The same points and some others measured another way (B), then each row and its match in B
B:
0: [  42 -134 -154  246  342  -42  -30 -174  211  -48   68  124  -72   40
  156  -31  -12  -47  -23    7 -124   26  133]
1: [  30  -84 -140  195  118  -93   44  -25   76   36   -9   78  -32   38
  114    6   50   40  -39  -24  -75  -24   53]
2: [-127   91  -37   92    1   56   11   68 -137   33  -84  -34   61   61
  -18  -91  -29   23  -49 -194  -77   74   42]
3: [ -53  150 -217  285  312    8  -25  -82   94  -67  -25  -77 -227  314
   60  -18  -74   65 -167 -269  -91  258  148]
4: [  16   72  205 -321 -586 -169  -48 -183 -418   52  256 -150  296  -28
  267  488  322  139    5  311  392   -6 -131]
5: [-154  373  -68   39 -235  -88  -21  -79 -342   -6    4 -254  -39  399
  128  286  152  269 -228 -187  234  277   -3]
6: [  74 -280   17    0  -62  -58   64   45   30  114   31  198  218 -315
   75  -58   59 -117  136  150 -105 -269  -25]
7: [ 116 -442   49   74    3  -95  101  117   58   69   23  169  159 -270
  116  -69  119   -6  146  307 -162 -217   27]
8: [  36  -65 -220  315  477  -18  -57 -227  286  -85   68  108 -165  125
  156  -56  -70  -62  -74  -96 -145  100  170]
9: [ -11   77 -105   69   48   -4   -6  -63   10   41   21   21    4   19
   47    9  -32  -64  -41 -162  -35    9   20]
10: [ -44  150  -45    2 -155  -47    9   -7 -168   53   20 -102   28  118
   63  135   76   76  -79 -115   80   75  -17]
11: [-162   48 -149  296  213  -65  -40 -189  -43  -64  -36   58   17  207
  188   13   85  155 -121  -74    6  124  129]
12: [  91  -75 -170  209  177  -71   63   36  147   22   -3   12 -161  101
   70   -4   -2   25  -59  -73 -128   39   72]
13: [  44   87  -42  -82 -346 -150   54   -4 -181  144   51  -11  130  -33
  113  232  160   54  -39  -13  155 -128 -123]
14: [ 138   84 -254  131  474  -67 -239 -718  425 -132  392  170 -125   72
  346  251  -58 -275  -72  -48   97   67  123]
15: [ -75  -20    0   10 -188  -32   72  119 -187  113  -79   50  194 -111
   10  -42   67   18   21  -55  -31 -118  -43]
16: [-186  -43 -151  456  172  -14  182  416 -154    8 -357 -105 -161  347
  -68 -249   36  374 -155 -207 -267  223  162]
17: [-134  452   -5 -230 -486  -39  -52 -152 -391  128   73 -117  223   60
   64  287   99   -7 -107 -262  311  -10 -164]
18: [-29   2 -41  94 107   6 -39 -96 -11 -28  57 -20  -1  79  98  19   4  -6
 -40 -49 -34 104  83]
19: [  39   47 -139   79   30  -57    8  -97   54   68   50   63    5   -5
   90   65    7  -62  -40 -118   -5  -54   -6]
20: [ -27 -172  -11  131   98   -1   42   70  -16   18  -38   65   74  -62
   50 -117   12   10   38   33 -147  -23   78]
21: [ -12 -154  -72  200  -69 -133  142  208 -106   83 -125   22   24   47
   78   -8  152  214  -37   59  -81  -51   21]
22: [-144  109  -14   67  -18  -14  -57 -142 -184  -33   32  -40  108  119
  132   77   77   84  -74  -51   78  121   58]
23: [ -17  -29  -61   67  227   66  -89 -213  111  -21  106  111   70  -99
   83  -72  -95 -203   34  -90  -82   -3   84]
24: [ -13   25    2  -27   44   -3 -109 -270  -17  -37  179   22  109  -20
  169  118   25  -99    2   26   74   50   52]
25: [-206  231   84  -82 -171   53 -104 -158 -335  -25   57 -121  202   97
   89  108   57   39  -61 -107  156  161   22]
26: [-275 -214    0  476  202  -67   88  219 -284 -140 -259 -107  -17  396
  145 -139  220  552 -133  170 -149  332  266]
27: [-421  221  104   63 -201   32  -71  -77 -560  -49 -123  -89  333  190
  110   15  157  263 -105  -79  156  195   64]
28: [  25  159  -63    6 -267 -142   64   52 -198   75   23 -172  -54  210
  105  265  163  200 -128  -55  147   98  -47]
29: [  32  -82 -124  140  103  -85   10 -126   93   40   48  131   44  -51
  146   31   47  -36   -9    6  -39  -86   35]
30: [ 271  255 -218 -188  -84  -63  -60 -292  263  160  289   56  -83 -136
   71  284 -110 -394  -26 -278  119 -186 -155]
31: [ -21  -64 -121  183  302   70  -23  -57  163    2   -2  114   -9  -53
   20 -180 -130 -158   13 -157 -199   -3  104]
32: [-149   30  131  -47 -249   26   34  139 -361   42  -60 -122  202   19
    8   -2   94  127    2   -6   21   74    5]
33: [ -66   62  -58   32   88   93  -28  -26    2   45   -6   49   79  -83
  -36 -130 -122 -176   14 -228 -114  -11   32]
34: [ -47  478 -273   80   53  -12  -79 -257   20   32   73  -84 -157  282
   62  190  -81  -67 -224 -471  129  156  -11]
35: [  33 -123 -118  171    1 -119   98   69   11   77  -49   82   20   -6
  100   11  105   89  -23   25  -65  -99   15]
36: [ -11  -57  -67  118   95    0   25   25   20   27  -13   30   10   -6
   33  -61  -20  -23   -9  -72 -111    8   59]
37: [  19  -85 -227  323  341  -65   19  -99  212  -19   -8  120 -124  104
  131  -62  -14   19  -72  -88 -142   32  125]
38: [ -70  -95  -53  185  102  -18   34   53  -52    3  -58   31   36   47
   71  -76   40   92  -24  -12 -106   44   90]
39: [  69   36  -19 -148  -83 -105 -148 -491   29   20  322  156  230 -173
  290  300  111 -202   39  121  229 -151  -59]
40: [ -97  168  -27  -12  -91    9  -42 -109 -161   29   41  -39  105   54
   67   81   20  -15  -58 -151   77   57   -7]
41: [ -84 -131   -8  223  -37  -77  119  249 -200    2 -142 -109  -23  194
   63  -31  148  309  -70   67  -92  144   99]
42: [ -43 -192  -32  146   51   -1   94  172  -25   84 -122  122  124 -149
  -10 -199    4  -11   63  -19 -199 -121   45]
43: [-253  157 -107  270  394  219  -68    0  -25  -86 -143  -44  -54  189
  -96 -323 -226  -56  -92 -415 -240  275  198]
44: [ 100 -178 -113  175  116 -116   58  -13  120   29   40   81  -44    0
  146   47   82   41   -8   84  -75  -53   51]
45: [  79  117 -117   29 -310 -215  109   70 -160  127   14 -104  -44  164
  129  297  209  213 -124  -25  153  -12  -92]
46: [  30   62 -148  105  134  -25  -23 -135   99   27   59   47  -42   40
   84   36  -36  -84  -56 -153  -31    4   35]
47: [ -11  -62 -121  212   73  -73   78   77  -10   38  -71   16  -41   96
   77  -17   63  121  -63  -48  -93   26   57]
48: [ 128 -269 -240  379  531  -40   41  -29  405  -32    1  164 -217   29
   93 -173  -92  -72   -6  -28 -306    6  180]
49: [-119  322 -152  162 -121 -109   30    0 -253    2  -62 -228 -136  450
  106  224  137  317 -254 -220  143  277   28]
50: [  -4   87   29  -91 -330 -129   16  -60 -257   66   95  -92  131   61
  162  287  203  135  -54   72  200    7  -68]
51: [-104  135   15  -18   16   95  -65  -81 -120   -5   42  -71   74   41
   13  -22  -70  -84  -24 -175  -12  124   49]
52: [ -59    6   25  -77 -188   21   31   55 -150  131  -22   85  250 -217
  -13  -57    2 -120   66  -95  -30 -169  -66]
53: [ -89  151  -94   64  163   95  -76 -142   20    0   30   23   28   20
    9  -84 -136 -156  -43 -278  -72   70   64]
54: [ -57   29  -94  131  109   21    3  -12   -7   23  -32   26   14   33
   31  -73  -40  -24  -33 -159  -90   33   60]
55: [ -49   16   45  -75 -200  -42   -9  -67 -182   65   62   19  209  -86
  103  106  100  -14   19   31   84  -71  -38]
56: [-169  257 -109  159  106   14  -77 -166 -132  -66    4 -117  -54  308
  101   77    7  114 -171 -230   60  268   99]
57: [  79   30 -268  180  297  -38  -35 -252  311   51   82  222  -56  -78
  105  -27 -107 -238  -29 -220  -94 -133   28]
58: [-88   7 -31  99  39 -10 -17 -59 -95   1  -2  13  87  39  94  -5  40  34
 -31 -46 -19  44  57]
59: [  46 -123 -165  266  129 -145   70   -7   68   18  -22   62  -81  115
  158   48  118  153  -75   43  -63    5   71]
60: [ 126 -233  -26   17 -106 -139   74    8   38  113   65  158  144 -221
  137   64  126  -41   79  176  -26 -245  -46]
61: [  62 -234  -74  176 -144 -225  156  156  -81  106  -69   78   57   -9
  164   96  250  240  -12  203  -19 -142  -14]
62: [  25   11 -192  236  265  -44  -10 -120  151  -29   34   26 -147  156
  112   14  -23   10  -98 -120  -82  108  109]
63: [  84   78   -6 -168 -244 -126  -66 -287  -75   68  244   38  168  -99
  227  330  146  -83    4   89  236 -110  -96]
64: [ -75 -277   46  127   37   12   82  165  -81   48 -102  119  192 -172
   24 -208   38   21   97   98 -195 -101   69]
65: [-152  -23   58  101   57  122   18  161 -179  -11 -106  -84   69   51
  -58 -188  -58   44   -3 -119 -162  153  105]
66: [-123  296   20 -104 -235   29  -50  -64 -289   38   39 -164   97  126
   26  142   25   21  -90 -208  145  135  -35]
67: [ -81 -263  -69  380  -61 -162  266  492 -212   73 -327  -57  -44  196
   22 -130  220  470  -80   98 -201   52   84]
68: [  -6  -23   -3  -30 -191  -61   46   24 -124  120    2   65  183 -135
   64   44   82  -29   32  -10   20 -150  -67]
69: [  91   -6 -190  200  111 -133   42  -53   99   21   39   -3 -152  163
  144  125   67   94 -103  -44  -23   55   51]
70: [-101  173  -79   70 -111  -19   26   23 -179   65  -55  -54   55  106
   29   43   36   71  -90 -195   32   48   -4]
71: [  -3 -124 -135  271  153  -75   89  101   43   17  -90   38  -76  104
   72  -66   55  137  -58  -27 -141   41   97]

[-112   44   51  153  -35 -211  -10  -35  -79 -211   41  -29  -75  112
  194  194  -41   97   40   49  100 -139 -101  184  -27   72 -391  -53
   44 -260 -209   80  324] | 59
[-162  380   -5  355 -142  -43 -224  219 -205 -619  499  291 -161  -22
  361  296  358 -130  295 -133   36  228 -189 -163   83 -230 -457  144
 -134 -532 -597  204  -44] | 69
[ 469  206 -261  -82 -154   40 -141  307   49    3  579  367 -280 -204
  -29   -9  429 -200  332 -202 -104  146 -183 -183   99 -174  328 -166
   39   50 -376   39 -386] | 27
[ 100   78   -7  -91  -74   38   28   74  -12   64   -8   -4  -52   34
  -38   27   37 -194    2   -4   64  -45  -52   38   69  -48   31 -117
  266   22 -104 -188  -87] | 10
[  61  -20  -70  -99   64    7   10  -44   46  178 -167 -110   20   -9
  -94   -6  -65   78  -84   45   64 -190  -30  168    0  -36   48  -94
  154  103  154 -172   79] | 58
[ 255  134 -185   87  -37 -167 -353  194  163  -77  565  188  -32 -327
  233   72  441  302  288 -131  -95  -24  -98  -20   30 -136 -214  -22
 -177 -123 -311  221  -22] | 39
[ 336  299 -266   -4 -109  142 -223  318    8 -108  567  381 -214 -248
    6   23  483 -172  333 -220  -94  214 -170 -252  111 -321  266  -24
  -55  -32 -344   34 -445] | 25
[ 152  -38 -121  -73   49  -82  -14  -28   65  159  -18  -35  -58  -45
  -65    9  -12  151   -2   17   23 -196  -72  167  -27    3   59 -136
   74   93   70  -61  119] | 24
[ -27 -125  -58 -191   59   60  200 -147  -33  283 -493 -217   14  233
 -215  -62 -372  -41 -230  140  155 -281   26  274  -55   52  167  -85
  294  148  354 -278  166] | 30
[-120  225  -44  100 -107   94 -151  154  -84 -234  123   76   26   49
  199   86  126 -142   98  -41   81   83    0  -56   54 -215 -250  184
   55 -300 -214   -1 -101] | 47
[ -26  -99  -62  -97   14  -72   34  -81   42  169 -254 -179   69  137
    9  -24 -232  129 -117  112  121 -273   60  267  -67   62 -122  -12
  164  -18  176  -79  243] | 29
[ -59   95 -129  142  123  -35  -62  -45  -97 -141   53   74 -135  -50
  -28  161   67  189   47  -28   35  -94 -195   92  -25 -134  -17  -26
 -130  -81   -1   14  162] | 46
[  51  -83 -137   19  151 -192 -273  -66  230  172   33 -173  201 -243
  149   12   83  618  -16   44   -5 -323   51  267  -68  -36 -331   30
 -140   -6  175   94  320] | 60
[-213  119  -15   49  -94   77   24   34 -150 -168 -164  -31   12  259
  118   63 -160 -181  -29   58  168  -28   29   79   -2 -105 -213  160
  158 -280  -49  -64   61] | 12
[ -99   20   45   97  -21 -190  -44  -31  -16 -115   -8  -90   10   73
  189  144  -40  140    3   55   97 -176  -43  200  -21   58 -402  -31
   74 -209 -131   38  294] | 67
[ 103  261   38  180 -153 -132 -117  204  -88 -359  501  246 -217  -94
  219  242  381 -182  263 -130   -8  147 -232 -110  121  -75 -258 -150
   59 -255 -612   73  -86] | 28
[ -56  209 -215  111   45  137 -236  114  -48 -161  172  135    3 -108
   81   60  192  125  118  -81    9   33  -54  -60    2 -322  -45  206
 -177 -178  -13   53  -89] | 36
[ 220  155   34  -22 -159  -95 -181  218  115  -34  369   77    8 -174
  203   67  349 -108  169  -81  -18   40  -43  -50  131  -56 -247 -133
  206  -85 -414  -45 -163] | 50
[  12   95 -382  162  269   24 -385  -10   79  -30  219  102   34 -344
   26   53  251  673  117  -87  -78 -151 -100   74  -97 -344   -2  211
 -498  -46  246  202  138] | 42
[ 108  186 -342  154  151   63 -198   59  -78 -162  334  298 -249 -224
  -92  126  284  260  207 -149  -73   15 -274  -57  -32 -301  253   21
 -351  -30  -15  128  -31] | 2
[  27   19 -239  -10   82   49    6  -34  -73   41  -73   62 -136   66
 -120   15  -97  121   12    2   56 -138 -103  126  -83 -115  193   22
  -70   -4  168   -5  106] | 54
[ -36 -179   14 -150    4 -120  119 -141   61  261 -408 -296  119  209
   -6  -46 -350  110 -199  177  161 -352  102  357  -72  159 -167  -69
  287   30  241 -153  332] | 35
[-144  -19    3   15    7  -51   67  -81  -73  -15 -244 -136    9  190
   37   73 -213   27 -103   97  147 -192  -10  218  -42   31 -188    9
  145 -124   74  -81  249] | 71
[ -88  -60  -22  -66 -119  -72   46  -16  -15   59 -218 -156   80  283
  147  -30 -285  -35  -67  123  172 -197  127  232  -64   70 -280   96
  223 -199   37   -9  219] | 44
[-444  -74   38    1   77   69  152 -221 -159   12 -687 -337  177  403
    3   25 -539   50 -307  222  273 -291  128  335 -109   -4 -279  211
  191 -190  396 -191  385] | 48
[ -38 -109  154  -58  -53 -247  -52  -50  165  142 -156 -313  242   39
  242   29 -105  181 -116  138  119 -300  128  302    7  171 -556  -83
  292  -87  -47  -84  320] | 61
[  64  -14 -160  -48   -8  -24   75  -20  -65   52  -70   37 -154  143
  -73   17 -143   10   17   32   81 -151  -78  151  -64   -6  118  -49
   61  -27   61  -14  124] | 18
[ 273  -70  -63 -239 -216 -105    3  131  157  267   39  -70   41  105
  114 -134  -59 -131   49   44   75 -153  128  152    9  119  -77  -97
  347   -4 -110  -49  -28] | 63
[-201  105   47   -2 -126   95  142   16 -195 -134 -247  -56  -35  345
   47   61 -231 -340  -69   76  200  -18   11   87   14  -44 -132   79
  289 -227  -68 -156   33] | 62
[  45   77 -321   77  207   24 -532   63  252   93  237  -23  293 -451
  179  -37  342  720   98  -72  -93 -168   86   67  -50 -359 -238  293
 -389  -57  236  167   51] | 6
